Below is a small trained network, with its code and all its weights. Each question gives an input and a class and asks what happens when units are switched off, that is, made to give their printed mean instead of their output.

import numpy as np


def w(rows, s, z=0):
    codes = np.array(rows[::2]) - 128.0
    scale = np.full(codes.shape[1], s)
    scale[-1] = z or s
    return codes * scale


def norm(h):
    return h / np.sqrt((h * h).mean(-1, keepdims=True) + 1e-5)


def f(y):
    return np.maximum(y, 0)


def log_softmax(a):
    a = a - a.max(-1, keepdims=True)
    return a - np.log(np.exp(a).sum(-1, keepdims=True))


def net(x, mask):
    res = np.array(x, float).reshape(1, 5) / 4 @ E
    u = 0
    for l in range(2):
        y = f(norm(res) @ A[l][:, :-1].T + A[l][:, -1])
        res = res + np.where(mask[u : u + 12], y, B[l][:, -1]) @ B[l][:, :-1]
        u += 12
    return log_softmax(norm(res)[-1] @ U[:, :-1].T + U[:, -1])


A, B = {}, {}
E = w([
[184,94,81,9],'x0',
[123,181,214,80],'x1',
[171,117,141,204],'x2',
[222,88,120,17],'x3',
[151,254,95,193],'x4',
],0.0075)
A[0] = w([
[65,134,129,80,50],'0.n1',
[98,45,164,74,190],'0.n2',
[15,1,94,129,72],'0.n3',
[216,126,165,252,209],'0.n4',
[120,199,112,95,158],'0.n5',
[184,188,142,92,188],'0.n6',
[66,190,21,113,69],'0.n7',
[192,41,33,109,58],'0.n8',
[29,163,79,83,209],'0.n9',
[108,15,76,170,219],'0.n10',
[184,65,208,105,10],'0.n11',
[34,124,144,123,78],'0.n12',
],0.0084,0.0014)
B[0] = w([
[254,102,110,66,164],'0.n1',
[60,92,102,135,244],'0.n2',
[189,101,132,32,246],'0.n3',
[165,45,110,162,254],'0.n4',
[129,138,119,216,181],'0.n5',
[43,96,126,180,200],'0.n6',
[101,200,66,50,193],'0.n7',
[232,165,66,166,236],'0.n8',
[137,175,11,120,201],'0.n9',
[180,171,56,91,238],'0.n10',
[108,247,156,86,202],'0.n11',
[87,155,118,196,184],'0.n12',
],0.005,0.0046)
A[1] = w([
[98,135,193,101,222],'1.n1',
[84,108,135,196,131],'1.n2',
[112,87,97,103,163],'1.n3',
[76,44,213,126,117],'1.n4',
[103,145,28,93,215],'1.n5',
[205,93,131,153,139],'1.n6',
[78,101,99,138,83],'1.n7',
[79,3,69,99,232],'1.n8',
[150,136,108,105,80],'1.n9',
[123,129,231,103,61],'1.n10',
[212,169,148,144,251],'1.n11',
[108,164,127,169,81],'1.n12',
],0.012,0.0032)
B[1] = w([
[94,107,154,115,178],'1.n1',
[72,155,189,108,184],'1.n2',
[153,142,254,116,180],'1.n3',
[104,144,67,35,170],'1.n4',
[225,167,163,127,254],'1.n5',
[101,60,16,153,183],'1.n6',
[183,195,107,129,146],'1.n7',
[191,78,233,157,235],'1.n8',
[109,192,124,125,157],'1.n9',
[89,210,155,34,166],'1.n10',
[4,29,34,131,211],'1.n11',
[159,138,194,112,168],'1.n12',
],0.007,0.0077)
U = w([
[77,179,209,47,100],'0',
[212,116,86,138,210],'1',
[82,225,197,230,186],'2',
[119,21,196,181,1],'3',
[162,254,98,103,69],'4',
[191,106,212,70,179],'5',
[89,57,88,190,110],'6',
],0.015,0.0052)

Each question gives the input, the list of numbers given to net, and the class t.
The units are the neurons (one row each of A and B). Each row of codes is followed by its name. A weight is (code - 128) times the scale printed after its matrix; where a second scale follows, it is the last column's (A, B and U).
mask holds one flag per neuron, layer by layer. A switched-off neuron (its flag False) gives its mean, the last column of its row in B, instead of its output. The means were averaged over made-up inputs and are rounded, as every weight is.
A unit's drop is (log p(t) with every unit on - log p(t) with that unit switched off) / (log p(t) with every unit on - log p(t) with every unit switched off).
The circuit of an input: a set's keep is (log p(t) with only the set's units on - log p(t) with every unit switched off) / (log p(t) with every unit on - log p(t) with every unit switched off). Starting from the 12 units with the biggest drops (on a tie, the unit counted first), units are removed one at a time, each time the one whose removal leaves the highest keep (on an exact tie, the one counted first), for as long as the keep stays at least 0.8.
circuit, biggest first: the units of the circuit, biggest drop first
k most important neurons: the k neurons with the biggest drops, biggest first
top k neurons in layer l: the k neurons of layer l with the biggest drops, biggest first
drop when u is switched off: that unit's drop, to one decimal
input [-2,-7,0,7,4], class 6: circuit, biggest first : (1.n11; 1.n6)
input [4,8,4,3,-8], class 0: most important neuron : (0.n11)
input [-3,4,7,2,-5], class 0: 3 most important neurons : (0.n11; 1.n10; 0.n8)
input [1,-5,-7,-3,-5], class 5: 2 most important neurons : (1.n8; 1.n3)
input [8,-8,-5,-7,-8], class 5: circuit, biggest first : (1.n8; 1.n11)
input [5,5,5,-3,6], class 2: circuit, biggest first : (0.n6; 0.n3)
input [-7,0,-4,-3,-7], class 5: 2 most important neurons : (1.n8; 0.n3)
input [-2,-6,6,4,2], class 6: 2 most important neurons : (1.n11; 1.n6)
input [1,4,6,7,-1], class 0: top 2 neurons in layer 1 : (1.n10; 1.n8)
input [-6,7,6,3,-1], class 0: 2 most important neurons : (1.n10; 0.n8)
input [-1,7,6,-4,-5], class 0: drop when 1.n4 is switched off : 0.2
input [-5,7,-1,7,-7], class 0: drop when 0.n11 is switched off : 0.2
input [-6,-4,-8,1,-1], class 5: drop when 0.n3 is switched off : 0.4
input [-3,4,3,-4,-6], class 0: circuit, biggest first : (1.n4)
